Here is a tiny trained network, its code and every weight. The questions are about switching its units off for an input and a class, where a switched-off unit gives its printed mean instead of its output.

import numpy as np


def w(rows, s, z=0):
    codes = np.array(rows[::2]) - 128.0
    scale = np.full(codes.shape[1], s)
    scale[-1] = z or s
    return codes * scale


def norm(h):
    return h / np.sqrt((h * h).mean(-1, keepdims=True) + 1e-5)


def f(y):
    return y / 2 * (1 + np.tanh(0.7978845608 * (y + 0.044715 * y**3)))


def log_softmax(a):
    a = a - a.max(-1, keepdims=True)
    return a - np.log(np.exp(a).sum(-1, keepdims=True))


def net(x, mask):
    res = np.array(x, float).reshape(1, 8) / 4 @ E
    u = 0
    for l in range(4):
        y = f(norm(res) @ A[l][:, :-1].T + A[l][:, -1])
        res = res + np.where(mask[u : u + 4], y, B[l][:, -1]) @ B[l][:, :-1]
        u += 4
    return log_softmax(norm(res)[-1] @ U[:, :-1].T + U[:, -1])


A, B = {}, {}
E = w([
[128,137,127,122,133,130,122,124],'x0',
[126,128,130,130,132,130,128,134],'x1',
[130,129,129,127,132,129,122,118],'x2',
[112,139,129,118,131,134,122,133],'x3',
[249,146,217,51,202,201,204,143],'x4',
[131,22,103,35,160,95,89,169],'x5',
[147,104,139,154,117,125,124,130],'x6',
[180,127,26,178,251,192,88,145],'x7',
],0.0022)
A[0] = w([
[71,106,1,211,156,135,56,116,3],'0.n0',
[186,194,121,155,156,175,133,104,194],'0.n1',
[91,62,127,88,119,80,72,155,114],'0.n2',
[31,122,123,162,49,47,111,89,135],'0.n3',
],0.004,0.0011)
B[0] = w([
[143,145,254,51,81,73,169,139,219],'0.n0',
[29,100,115,192,140,147,166,108,177],'0.n1',
[116,83,50,134,144,164,117,79,183],'0.n2',
[162,145,85,142,151,214,145,125,253],'0.n3',
],0.0052,0.0031)
A[1] = w([
[115,185,98,236,90,192,140,104,19],'1.n0',
[132,17,180,16,199,33,102,179,127],'1.n1',
[179,38,39,95,214,165,85,159,6],'1.n2',
[62,199,254,194,22,72,154,55,207],'1.n3',
],0.0031,0.0011)
B[1] = w([
[243,140,126,98,63,124,44,159,170],'1.n0',
[188,218,121,127,3,144,81,147,229],'1.n1',
[53,144,207,117,122,6,220,248,181],'1.n2',
[115,136,162,98,178,33,166,201,253],'1.n3',
],0.0039,0.0031)
A[2] = w([
[119,105,154,84,177,88,115,162,9],'2.n0',
[77,4,68,31,71,100,146,102,103],'2.n1',
[145,141,91,168,237,193,154,137,182],'2.n2',
[171,176,94,87,26,87,130,120,143],'2.n3',
],0.0033,0.0011)
B[2] = w([
[132,160,129,189,96,68,161,202,133],'2.n0',
[89,40,61,244,133,179,140,26,203],'2.n1',
[116,117,84,177,55,86,3,37,160],'2.n2',
[176,138,132,62,56,246,69,126,252],'2.n3',
],0.0031,0.0022)
A[3] = w([
[123,119,176,109,187,52,182,211,226],'3.n0',
[191,199,147,88,2,202,84,115,253],'3.n1',
[76,8,55,132,157,144,127,46,174],'3.n2',
[178,173,167,131,176,21,133,180,93],'3.n3',
],0.0035,0.00056)
B[3] = w([
[2,196,149,77,203,48,154,62,199],'3.n0',
[200,24,142,77,81,94,42,227,253],'3.n1',
[134,220,137,204,156,184,156,93,160],'3.n2',
[52,140,118,109,142,72,188,86,185],'3.n3',
],0.0043,0.0039)
U = w([
[215,100,128,67,25,137,48,208,142],'0',
[65,213,182,89,190,41,197,133,2],'1',
[130,130,40,254,156,240,123,38,249],'2',
],0.0067,0.00056)

Each question gives the input, the list of numbers given to net, and the class t.
The units are the neurons (one row each of A and B). Each row of codes is followed by its name. A weight is (code - 128) times the scale printed after its matrix; where a second scale follows, it is the last column's (A, B and U).
mask holds one flag per neuron, layer by layer. A switched-off neuron (its flag False) gives its mean, the last column of its row in B, instead of its output. The means were averaged over made-up inputs and are rounded, as every weight is.
A unit's drop is (log p(t) with every unit on - log p(t) with that unit switched off) / (log p(t) with every unit on - log p(t) with every unit switched off).
The circuit of an input: a set's keep is (log p(t) with only the set's units on - log p(t) with every unit switched off) / (log p(t) with every unit on - log p(t) with every unit switched off). Starting from the 12 units with the biggest drops (on a tie, the unit counted first), units are removed one at a time, each time the one whose removal leaves the highest keep (on an exact tie, the one counted first), for as long as the keep stays at least 0.8.
circuit, biggest first: the units of the circuit, biggest drop first
unit that matters most: the unit with the biggest drop
top k neurons: the k neurons with the biggest drops, biggest first
top k neurons in layer l: the k neurons of layer l with the biggest drops, biggest first
drop when u is switched off: that unit's drop, to one decimal
input [1,-8,-8,1,-1,-7,1,-4], class 0: top 3 neurons -> 0.n0, 0.n3, 1.n0
input [7,6,-2,-1,-4,-7,7,7], class 1: circuit, biggest first -> 0.n0
input [-1,6,-6,8,8,-8,-5,1], class 2: circuit, biggest first -> 0.n0, 0.n1
input [6,0,2,0,1,-7,-4,2], class 2: top 3 neurons -> 0.n1, 0.n0, 1.n2
input [3,-4,-6,0,-1,6,-5,-4], class 2: top 3 neurons -> 0.n2, 0.n0, 2.n1
input [1,0,0,1,-7,-2,0,2], class 1: circuit, biggest first -> 0.n0, 1.n3
input [5,3,3,-7,3,0,-3,2], class 2: top 2 neurons -> 0.n1, 0.n0
input [2,-1,5,0,-8,-8,2,3], class 1: top 2 neurons in layer 0 -> 0.n0, 0.n2
input [-8,8,8,4,4,-5,-7,3], class 2: top 2 neurons -> 0.n0, 0.n1
input [-2,-5,0,-6,7,3,-6,7], class 1: top 2 neurons -> 1.n2, 0.n3
input [8,1,1,4,-1,-7,-4,-3], class 0: top 4 neurons -> 0.n0, 1.n0, 0.n3, 1.n2
input [-1,3,4,7,4,-5,-1,4], class 2: top 3 neurons -> 0.n1, 0.n0, 1.n1
input [2,7,-6,-7,-2,6,4,-7], class 2: top 2 neurons -> 0.n2, 0.n0
input [6,-3,-4,0,1,0,2,0], class 1: top 2 neurons -> 0.n3, 0.n2
input [8,6,7,-6,-7,0,-8,6], class 1: top 3 neurons -> 0.n0, 1.n3, 1.n0
input [-5,8,-6,2,7,2,3,4], class 1: unit that matters most -> 1.n2
input [1,-4,-2,6,8,-4,1,5], class 2: top 2 neurons in layer 0 -> 0.n1, 0.n0
input [-3,4,5,-8,2,-4,-4,2], class 2: drop when 0.n0 is switched off -> 1.5
input [-1,2,4,-8,-6,-7,-7,-4], class 0: drop when 0.n3 is switched off -> 2.5
input [-2,-2,5,-5,-3,-7,5,-2], class 0: drop when 1.n0 is switched off -> 0.3
input [1,2,-3,-2,6,4,-5,2], class 1: unit that matters most -> 1.n2
